Each name stands for a flat space through zero: a line, a plane or more. A row that begins with a name and a colon came from that space; any other row is followed by the name of the space it lies nearest, among the names in its block.
gd-cf: [-27   3  -2   8  -7  -3   2   4  -3  -3   4   3   1  17 -17   8  -3  -6
  17 -21  18 -13   5   1   6]
zp-bd: [ -5   9  27  18 -13  14  29  -7  30  13  -3   6 -39  -3 -10   6  16  -8
  35   0  -7  -7 -17  25  -3]
zp-bd: [ -1  24 -21  37 -40 -45  23  44 -11   2  25  15 -15  35 -22   8 -10   3
  37  22 -22 -41  69 -55 -43]
cg-gg: [ 18 -10  11  11  11  29 -22 -38 -22   1  -7   6   2 -11  10   9  31 -12
  15 -24  -5   5 -46  15   5]
zp-bd: [ -2  16   3  12 -22 -55   5   4  13   2  28  21 -27  20 -16  -7  -8  33
  22  13 -13 -41  23 -13 -29]
pb-jc: [ 35 -28 -39 -15 -15 -23  -1  75 -10 -20  -2 -10  63   7   0  23 -18  13
 -45  34 -29  32  68 -52  -6]
gj-fb: [ 41 -22  13  13 -31 -43 -43 -13 -27 -12  29  23  20   8  -8  38  42  15
  19 -25 -36 -14  -3  -6 -20]
pb-jc: [  8 -26 -20   8   0   5   5  40 -13 -15  -2  -5  38   8  -4  29  -9   2
   4  14  -5  24  29 -26   3]
cg-gg: [-10  -7  -2 -14 -19 -56 -67  -8 -72 -23  46 -11  52   5   4  34  11 -35
 -15 -44  11  -3  47 -18  -7]
gd-cf: [-10  52  -5 -22  33 -54   2 -29  -2  14  36  -7 -51 -21  41 -78 -58  28
 -26  72   8 -30  32 -21 -40]
gj-fb: [-42   0 -31 -10 -23 -80 -95 -20 -87 -31  46  12  66  49 -25  22   3  -5
 -13 -93  39 -50  34 -31  -1]
gj-fb: [-18  31 -59  18  38  61   9  15 -71   6 -27 -30  21   0  32 -31 -35 -61
 -15  19  27  13  36 -63  -3]
pb-jc: [-10 -19 -11  32  -6  16 -12  -5 -20  -9  -7  20  18  31 -27  30  20   6
  44 -44  11 -17 -27  -4  10]
zp-bd: [-39 -34  14  13  40  13 -17 -32 -23 -19  19   2  16  -1  -1  31  -9   9
  55 -18  45  14 -36  28  24]
cg-gg: [  2 -35 -83  28  17  70 -29  38 -81 -25 -51  -1  98  43 -14  31   4 -23
  -9 -52  20  18  -3 -66  30]
cg-gg: [ -5  28 -30  33 -13  10  21  17 -11  11 -13  11 -17  29 -13 -16  -6  -6
  20   3  -5 -34  18 -40 -19]
gj-fb: [ -4  27 -19 -13  28   9  -6 -20 -16  10  -8 -10 -11 -11  25 -48 -24  -4
 -32  18  12  -7  -3 -15  -6]
pb-jc: [ -5  -2 -33   5  22   4   3   5   2  -4 -15  14   6  21  -7 -24 -26  43
  -3  11  11 -17 -13 -22   2]
gd-cf: [-85 -15 -10   0 -22  13   3  39  -4 -19  -9 -12  45  43 -52  50  -6 -41
  15 -81  62   2  23  13  49]
gj-fb: [-15   2  50 -38   5 -30  17 -32  91  11   6  12 -53 -17 -10 -30  -9  59
 -13  10   7 -11 -49  73  15]
pb-jc: [ 14 -19 -34 -17  25 -10  21  56   5 -14  -1 -16  33  -8  17  -7 -51  30
 -32  72  -7  36  52 -40  -4]
pb-jc: [-39  -8  77  -1  45 -25  15 -57  18  -1  65 -13 -58 -51  30  11 -22   4
  74  51  31  22 -16  66  -6]
zp-bd: [-27 -42 -27  -9  43  -5 -40   0 -50 -34  15  -7  67   8   5  25 -29  17
   2 -12  44  24   3 -13  25]
cg-gg: [-31 -24   0 -17   6 -25 -12  13   1 -20  17  -4  31   8 -13  22 -19  15
  -2 -12  28  11  15  10  19]
pb-jc: [  5  17 -12 -14  -4 -53 -32 -36  14   3   8  34 -17  26 -14 -44  -5  68
 -21 -19  -2 -59 -32  -1 -13]
gd-cf: [ 48 -29 -29  -5   4   6 -35  13 -39 -15 -10   0  56  -2  14  16  14   7
 -32  -1 -25  23   3 -32  -1]
gd-cf: [-33  -9  10 -44  42  23   0 -12  16  -4 -10 -30  12 -30  21 -17 -30  -9
 -42   6  42  40 -15  37  37]
zp-bd: [ -1  -1 -23  26 -14  42  29  51 -21  -1 -20 -16  22   9  -5  27   2 -50
  13   4  -5  22  41 -35   2]
gj-fb: [-48  11 -68  12  -1  67  49  97 -26  -4 -48 -40  52  28 -13  11 -42 -72
 -24   1  36  32  81 -63  26]
gd-cf: [-17 -25  -7  -6  40  29 -29 -32 -24 -13 -10  -1  29  -2   6   4  -3   8
   2 -28  34  15 -47  17  30]
zp-bd: [ 26  23  11  -8 -16  27  16  -4  23  22 -26  -7 -27 -18  10 -22  23 -26
 -29   2 -26   4 -12  11  -4]
cg-gg: [ 10 -11 -20 -31  -2  -5   4  45   7  -8 -11 -20  37  -8   8   0 -20  -3
 -56  22  -6  33  41 -18   9]
zp-bd: [ 30  43  -9  17 -27  18  14   5 -17  24 -14  -7 -28  -5  14 -23  21 -49
 -13   9 -34 -15  24 -30 -30]
pb-jc: [-17 -22  97   5  -5   2  16 -15  -6  -4  61 -41 -22 -67  29  78  28 -88
  68  20   3  69  30  65   1]
gj-fb: [ 17 -30  34   9 -29 -14  10  12  37  -5  10  15  -4   2 -24  44  30  19
  32  -7 -25   8 -13  30   3]
gd-cf: [ 90  -3  -4 -35   3  -9  -3  19   8   7  -7 -17   9 -50  51 -26   1  10
 -77  77 -67  44  26 -23 -27]
gj-fb: [ 14   8 -25 -21 -20 -30 -20  20  -6  -3  -3   1  24  13  -4 -14  -4   9
 -50  -8 -13 -12  28 -26  -7]
cg-gg: [ -8  23 -15  20 -14  -7  12  11  -7   7   1   7 -16  20 -10 -11  -6  -4
  15   2  -2 -28  21 -26 -17]
gd-cf: [  6 -16  43   7  -6  46  29 -12  48  11 -22   2 -28 -18  -9  21  34 -11
  26 -12  -8  22 -52  55  22]
cg-gg: [ 47  36 -62  20 -17  48  34  55 -15  20 -54  -8   4  12  11 -36  -3 -30
 -44  34 -42  -3  41 -76 -24]
[-18  -4  29   4  27  50  45  13   2   5   3 -41 -14 -46  31  19 -15 -61
  25  47  14  61  23  20  10] -> pb-jc
[-39 -23  14  23  17 -21  -3 -15  -8 -17  33  15  -1  16 -17  30 -14  28
  69  -6  32 -11 -11  14   4] -> zp-bd
[ 24  10 -13 -42   3 -47   0  23  21   0  10  -9   3 -17  21 -37 -35  34
 -66  55 -20   7  42 -20 -17] -> pb-jc
[-27  -9   6  32  18  44  13 -16 -11   0  -9   3  -8   7  -9  19   7 -16
  56 -19  25   2 -33  13  14] -> pb-jc
[ -4  18  -3  -8   9  -7  -3 -22  12   9  -4   8 -22   2   2 -34  -9  21
 -12   1   5 -23 -20   5  -4] -> pb-jc
[  2  19  -8 -21 -10 -15  48  50  54  11 -10 -11 -21  -5   0 -29 -35  16
 -37  56 -15   7  46 -12  -9] -> cg-gg
[ 43  -3 -16  15 -10   2 -15   8 -35  -1  -1   3  17  -2  13   9  19 -11
  -3   9 -33   3  14 -34 -21] -> gj-fb
[ -9  15  21  29  13  32  -1 -45 -28  11   6  -1 -31 -13  14   2  20 -37
  48 -12  10  -7 -30  14  -7] -> zp-bd
[ 23  48  44  46 -44  93  81   3  45  50 -47 -12 -88 -24   0   0  61 -94
  40   2 -43   6 -20  29 -12] -> zp-bd
[ 36  17  -5  30  29 -19 -22 -63 -30   9  21  32 -42  -3  25 -40   1  49
  39  33 -21 -44 -43 -20 -43] -> gd-cf
[-30 -14  -9 -17  -8 -46 -30  19 -29 -23  31  -8  44  15 -11  26 -17  -4
 -10 -22  25   1  45 -12   7] -> cg-gg
[ -3 -44  29 -41  30  12   8   0  53 -11  -9 -12  15 -31   6  11 -13  33
 -25  17  13  52 -35  55  39] -> cg-gg
[ 11   9 -26  -6  -4  30  35  48  17   8 -33 -16   8  -1   3 -14 -16 -15
 -35  28 -12  20  31 -26   3] -> gj-fb
[ -4 -10   3  -1   4  16   7   5   7  -2  -9  -5   6  -3  -2   9   1  -5
   2  -3   5  14  -7   9  12] -> zp-bd
[ 28  -9  -6  -1  10  36  -5  -6  -8   3 -24  -5  13 -14  14  -1  16 -10
 -17  -1 -14  21 -23   0   7] -> cg-gg
[ 51  -3  47 -30  16  30  22 -27  61  21 -20 -11 -42 -60  35 -25  19   8
 -34  46 -37  41 -50  54   5] -> cg-gg
[ 10  33  24 -31  -2  40  39  19  18  24 -17 -53 -25 -58  43 -21  -4 -84
 -54  44 -14  54  42  14   1] -> pb-jc
[-16 -30 -31  23  33 -19  -9  -2  -8 -21   9  33  18  37 -21   3 -32  81
  45   8  23 -26 -25 -20   2] -> pb-jc
[-30 -38 -33  15  18   5  -6  41 -42 -30   9  -8  63  22 -11  44 -28  -2
  26  -3  32  24  36 -33  16] -> zp-bd
[-88  44  -8 -19  13 -44  11   1   1   1  30 -16 -23  16  -6 -38 -64  -8
  -6   4  63 -33  51  -4   1] -> gd-cf
[ 22 -15   1 -47 -11  15  16  33  63   3 -40 -11  17 -13  -6 -10   2  17
 -75   4 -17  33 -10  25  29] -> zp-bd
[  7   1 -15   9  -2 -21 -44 -19 -57  -9  19   6  24  10   6   7  11 -10
   4 -24   1 -17   8 -26 -14] -> gj-fb
[ 19  46   2  21 -44 -47  18   7  13  20  19  19 -52  16 -10 -24   7   6
  13  20 -38 -53  36 -28 -49] -> zp-bd
[ 11  11  33  21 -50   5  46  25  50  17  -6   7 -42   4 -25  22  32 -18
  30   0 -34  -7   9  19 -11] -> gd-cf

Rows lie near named flat spaces through zero. A row that begins with a name and a colon came from that space; any other row is followed by the name of its block's space that it lies nearest.
dhcd: [  2  -9 -56  13  30  -1   4  10   0 -16 -16  19  -8  18   3  17  30  20
 -14  30 -26  -7  12  14 -17]
bfqn: [  4 -21   5 -19 -17  39  13  38  12  10  18 -19  32  24  -1  -1 -39   3
   7  -2  -3   0 -23 -37  13]
tcfp: [   4   66  -32   -2   74  114  -47   57  -20  -23  -55  -49    2   -1
   -2   47   31  -35   -7   60 -105   -2    6  -12  -69]
drsl: [-23  17   8  12   6 -53  68  -9  35 -38   2  12 -38 -51  -2 -22  30  48
 -16  97 -17  14 -22  10  17]
dhcd: [-14  17  38   8 -13   5 -15 -62 -15 -22 -81   1 -25 -41 -27 -41  28 -18
 -11 -22 -10  13  45  20  -4]
dhcd: [ 31  55  13  -9  39  44 -34  10 -31  -1 -24 -17  -1 -22  13  42  -3 -62
   2 -14 -42   3   5 -17 -36]
bfqn: [-18   3 -22  10   9  40 -47  28 -25  11 -12  -9  -6  25 -10   6  -4 -23
  29 -16  -3 -11  25  -8 -26]
hfmm: [ -39  -19   -3   23  -14    1    7  -71    0  -32 -109   32  -55  -39
  -44  -60   35   -4  -11    7   -6   17   65    7    9]
hfmm: [  7  51  21 -17  32  10 -41  10  27  51  94 -50   7 -11  20  38   4 -27
   5  12  32   0 -65  22  -8]
tcfp: [  13  -23    0   -2  -17  -30   15   -7   12  -24  -29  -10   10    6
  -44 -109   40   30  -20   -7   -2    3   15   45  -28]
tcfp: [  0   3 -30   9  18   1   0  24  -7 -14  -4   4   0  15   4  11  17  18
  -3  25 -25  -8   6  10 -19]
pfmr: [-19  16  33  -5  -5  -5  11 -33  31  15  20  -8 -20 -39   2   7  -5  -7
  -3  24  25  15 -27  -6  33]
drsl: [  5  66  79 -17  -6  12  28  51 -10 -29  13 -50  15 -42   9  -5 -23   1
  13  45 -50   7 -35 -24 -14]
hfmm: [-57  30  46  11 -24 -51  -5  23  20  24  99 -32 -21 -15   7 -10  -5  37
  42  45  57  -9 -44  24  19]
tcfp: [ 21   7  87 -35 -31  28  26 -77  32   3 -61 -18 -10 -78 -40 -76 -24 -65
 -23 -36  15  44  -7 -36  32]
drsl: [ 11  27  59 -14 -19   7 -30   0 -20  19  14 -29  11 -14  -4 -18 -25 -41
  22 -52  20   2  -3  -6  -9]
hfmm: [  0 -19 -13  11  -8 -16  20 -13 -14 -26 -48  30 -12  -3  -9 -18   6   8
  -5  -5 -14   1  34  -5   0]
pfmr: [ 19  45  13   4  30  -9  -2 -39 -11 -30 -41  -1  -4 -34  14  27  47   3
 -38  16 -46   5  10  38 -18]
drsl: [ -3  -9 -19   3   5  15   7  16  -6  -4  -8  12  -2   9   6  20 -14  -3
   6   8 -12  -2   6 -24   3]
pfmr: [-17 -16  30   9 -45 -75  53  22  -3 -21  29  17  -9  -8  -3 -48 -21  43
  25  16  24  -3  -3  -7  19]
drsl: [ -8  42  68 -11 -15  -5  49  29   3 -15  15 -14 -22 -62   5  -5 -50 -23
  29  45 -13  17 -31 -62  19]
bfqn: [ -2  -2  16  -2 -16 -13   9  31 -11  17  36   9 -12  -5   6   1 -51 -30
  42 -14  29  -1  -9 -47  11]
tcfp: [  6  13 -21 -30  38  86 -22  30  47  54  88 -45  49  32  49 125 -28  -2
 -20  36  -5  -3 -84 -23  29]
pfmr: [-44 -10  25   6 -33  -4  16  11   9   7   9   2 -31 -19 -18 -33 -35  -5
  40  17  33   6   0 -39  27]
bfqn: [ -49   30  -79   55   69  -86  -39  -70   22   10   16   44 -109  -38
   -9    3  112    7   -3   67   46   -3   23   92  -24]
dhcd: [-14  40  12   4  12 -24 -51  51  -6  35  81 -42 -19   3 -15 -43   8 -25
  51   0  45 -12 -24  27 -45]
tcfp: [-16 -12  91   1 -81 -54  41 -33 -20 -30 -29   8   9 -27  -9 -56 -28  33
   8 -38  18   6  23  -2  38]
dhcd: [ -6   2  20   6 -13 -12  37 -20  -9 -39 -51  18  -8 -25   2   0   3  21
 -15  19 -33   7  20  -8  14]
dhcd: [ 11  -3 -31  -3  22   1 -27   8  12  29  34  -7  -4  15  -8 -10  12 -21
   5 -11  26  -3 -13  14 -19]
pfmr: [ 24  -1  -7 -17  18   2  -2 -25  32  34  46  -3  12  -3  19  38  -4 -17
 -22  -7  26   7 -41   2  21]
pfmr: [ 21 -11 -24 -13  16  26 -19   3  15  22  20 -13  26  27   5  16   5  -5
 -17 -15   4  -3 -18  10  -6]
pfmr: [-36 -69 -31   2 -48  51 -41  68 -11  18  10 -30  51 100 -33 -53 -22  45
  33 -41  21 -27  21   4 -13]
bfqn: [ -4 -13  16   3 -21  -4  36  -9 -21  -7 -26  46 -22 -25  19  41 -60 -30
  22 -14   2   8  19 -73  42]
bfqn: [ -4 -37 -26  -3  -5  90  24   0 -19 -21 -88  36  13  15  18  81 -54 -16
 -10  -4 -58   6  35 -88  38]
bfqn: [-38 -12 -22   8  -2  42 -49  12   7  17  -3 -29   1  33 -27 -27  22  12
  12   2  12  -9  12  26 -17]
hfmm: [ 48  26   7 -28  37   1 -24 -37  36  54  68 -18  11 -19  22  41   3 -52
 -26 -26  38  12 -58  13   7]
dhcd: [ 55  -8  -1 -31  22  45 -30 -65  19  42 -24   1   8 -17 -10   3  -8 -87
 -32 -74  24  22  -6 -15   5]
hfmm: [ 25  -6 -35   1  37  20  -8 -78   9  -5 -83  33 -34 -33 -18  -4  37 -51
 -40 -18 -13  21  35   4  -5]
drsl: [  1  24  33   6 -12 -10 -32  -3 -42  -3 -17  -5  -5  -8  -2 -10  -4 -25
  22 -44   3  -6  29   8 -20]
drsl: [  1  -6  -9   3   1   6   0  -4 -10  -4 -16  13  -1   4   5  17  -5  -4
  -1  -7  -7  -1  13  -9   3]
hfmm: [ 36 -22 -44  -5  25   1  14 -17   5   3 -14  34   0   6  11  29  -1 -20
 -23 -13  -7   5   4 -15   4]
dhcd: [  6  44  60  -2 -10 -20  37  12 -23 -36 -18  -3 -10 -49  12   3 -20  -6
  10  24 -36   8  -2 -27   0]
bfqn: [-10 -28 -18 -21 -10  41  -2 101  31  52 103 -38  22  46  -9 -18 -67 -13
  53  14  44  -7 -60 -59   4]
dhcd: [ 41  55   4 -18  46  28 -41  48 -16  32  53 -32   5  -7  17  35 -19 -72
  23 -14  -5  -3 -33 -20 -43]
tcfp: [ -43   68   66   36  -21   11   15   31 -104  -88 -112   20  -31  -47
   25   57  -27    5   42   28 -103  -10   81  -48  -14]
tcfp: [ 12  -7 -14   0   9 -10  23 -11   9 -17 -29  14 -13 -15 -15 -31  16  -2
 -15  14 -13   9   8   0  -7]
pfmr: [-20 -89 -32 -10 -54  17 -16  63  17  54  81 -12  51  98 -13 -32 -58  32
  40 -52  74 -23 -20 -21  25]
hfmm: [ -8 -27 -55   1  24  50  -2  -8  22  10 -25  15 -11  13  -5  27   1 -13
 -12  19  -9   6   4 -25  11]
pfmr: [  3  12   2 -10  20  28 -21 -40  23  32  15  -6  -4 -16  14  49   0 -30
 -16  -6  18  10 -22  -2  22]
drsl: [ 13  14  18 -16  -1  37 -18  38 -10  10  17 -33  30  16   3   7 -22 -14
  10 -15 -13  -5 -16 -14 -15]
drsl: [  9 -28   6  10 -20 -18 -16 -94 -30  12 -60  61 -23 -18   8  30 -17 -49
  -6 -90  37   8  57 -14  37]
bfqn: [ 11  -7  46 -17 -37   5  16  28 -14   5  15 -10  24   2   2 -13 -56 -15
  24 -34  10   1 -10 -42  14]
tcfp: [ -9  11 -54  23  43  -8 -39 -10 -24  42  28  54 -63 -10  31  91 -24 -75
  43 -16  42  -6  17 -41   7]
hfmm: [ 47  14  20 -21   3   9  -9  18 -16   5  16 -21  43  13  15  12 -13 -16
 -11 -39 -16  -4 -16   2 -18]
[ 30  40 -45  22  60 -57   9  21 -44   3  26  71 -71 -39  43  83 -26 -78
  42   9   2  -3  13 -54 -18] -> bfqn
[ -4   6 -46  15  33   1 -42   9 -15  27  20  16 -29  12   6  31   5 -37
  25 -12  22 -10  12  -1 -20] -> tcfp
[ 29  21  -3  -6  26  14   7  -4  -9 -12 -26   7  -3 -20  10  25   1 -29
 -14   3 -34   7   2 -16 -12] -> dhcd
[ 19 -10   2   6 -16 -40  26  25 -31 -28  -7  22  14  14  11  -7 -11  22
   6 -15 -18 -10  18  -3  -9] -> hfmm
[-19 -30  -4  -9 -18  39   6  14  25  11   6 -17  19  22 -12 -11 -17  19
  -1  11   7   2 -15 -16  20] -> bfqn
[ 58  -8  10 -15 -12 -64  34  37 -19   3  70  16  46  26  41  27 -36  15
   0 -38   9 -13 -30  -5   3] -> hfmm
[-18 -60 -63   9  -4  22  32  19  13  -5 -17  39  -4  35   1  22 -23  24
   2  25  -6  -3  12 -43  28] -> hfmm
[ 16  -7   3  -5  -4  -8  43  10  -8  -3   3  37 -11 -19  25  44 -54 -27
  14   1  -3   7  -6 -67  31] -> bfqn
[ 81 -15 -62 -19  44   8 -28   5  -2  13  26  -5  75  68  31  49  38  15
 -59 -48 -27 -18 -18  57 -37] -> pfmr
[-23  -5  16  23 -35 -50  44  30 -38 -55 -17  23  13  14  23  16  -3  79
   7  27 -38 -18  26   9   9] -> tcfp
[ 35  21  11  -4  12 -34   0 -11 -15  -4   7   7   3 -13  12   4  10 -16
 -10 -22  -3   0  -1  17 -16] -> hfmm
[ -6  26   0  12   9  17 -38  27 -38 -30 -56 -26  -6   6 -35 -63  39  -6
  13  -5 -40  -9  45  32 -66] -> tcfp
[-22   4 111 -12 -80 -13 -41 -38 -22  31  12 -35  16 -13 -21 -62 -40 -24
  36 -99  71   2  13   9  24] -> tcfp
[  7 -15   9 -10 -12  -8  43  -6  24 -13   4   2  19  -3   7   2  -5  33
 -25  23 -11   6 -21  -4  25] -> tcfp
[  7  -3  46 -10 -29 -64  46 -28  32  -1  39  -1   3 -30   0 -39  -1  28
 -14   9  34  11 -34  17  31] -> bfqn
[ 17  -7   1 -17  -3  27  14  41   0  14  43  -6  39  26  35  65 -49   3
   4  -2  -9  -6 -33 -41  21] -> dhcd
[-27 -16 -42  13  14  31  -1   6   6  -7 -31  14 -22   8 -10  10   8   5
   3  33 -15   0  18 -15   1] -> hfmm
[-19  22 -12  11  12 -12 -63  48 -14  35  61 -31 -19  21 -20 -40  11 -25
  52 -13  44 -17  -3  27 -48] -> bfqn
[  2   6  46   9 -29 -57  42 -42 -28 -16 -24  54 -36 -53  19  20 -41 -27
  17 -25  17  11  25 -43  40] -> bfqn
[-38  19 -16  45  -3 -33 -35  50 -82 -23 -31  33 -58   4 -10 -16  -9 -26
  78 -15  -2 -23  76 -17 -47] -> drsl
[ -27  -29   11   10  -32  -28   60    4   -8   15   18   74  -60  -40
   24   50 -105  -49   62    1   50   13    4 -124   76] -> bfqn
[-80 -22   6  23 -37  26 -58 -22   0  19 -24 -19 -26  18 -43 -54  17  14
  33 -16  47  -7  40  28   5] -> bfqn
[ 14  87  70  -7  18   3 -46   6 -34   7   0 -42 -29 -60 -13 -30   1 -80
  33 -22  -3   8   1   1 -49] -> dhcd
[-40  55  48  21 -14 -44  -4  71 -39 -14  29 -16 -57 -40 -21 -62 -23 -25
  85  32  13  -6  11 -25 -37] -> drsl
[-66 -59 -19   5 -31  62   6 -39  48   3 -45  -5   3  22 -28 -12   9  52
 -22  32   8   8  10  -1  52] -> bfqn
[ -1  33  12  -2  21  25 -10 -22   8 -16 -35 -23  -3 -25  -8  -2  38   0
 -26  27 -35   8   0  25 -16] -> pfmr
[-19   0 -20   6   5 -16 -30  45  13  22  57 -31  -7  26 -26 -60  21  12
  29  15  35 -12 -16  34 -35] -> drsl
[ 10 -31  80 -19 -70 -48  76 -59  27 -27 -35   8  13 -43 -24 -86 -18  29
 -29 -20  19  26  -4  -6  52] -> tcfp
[ 17 -14 -55  -4  32 -15 -32  18  29  48  71  -7  -8  27 -14 -28  19 -24
   9  -9  53  -5 -29  24 -26] -> dhcd
[ -7  -2   8   0 -12   4  -6  31 -17  15  19   4  -9   3   2   3 -42 -29
  39 -18  19  -4   2 -40   3] -> bfqn
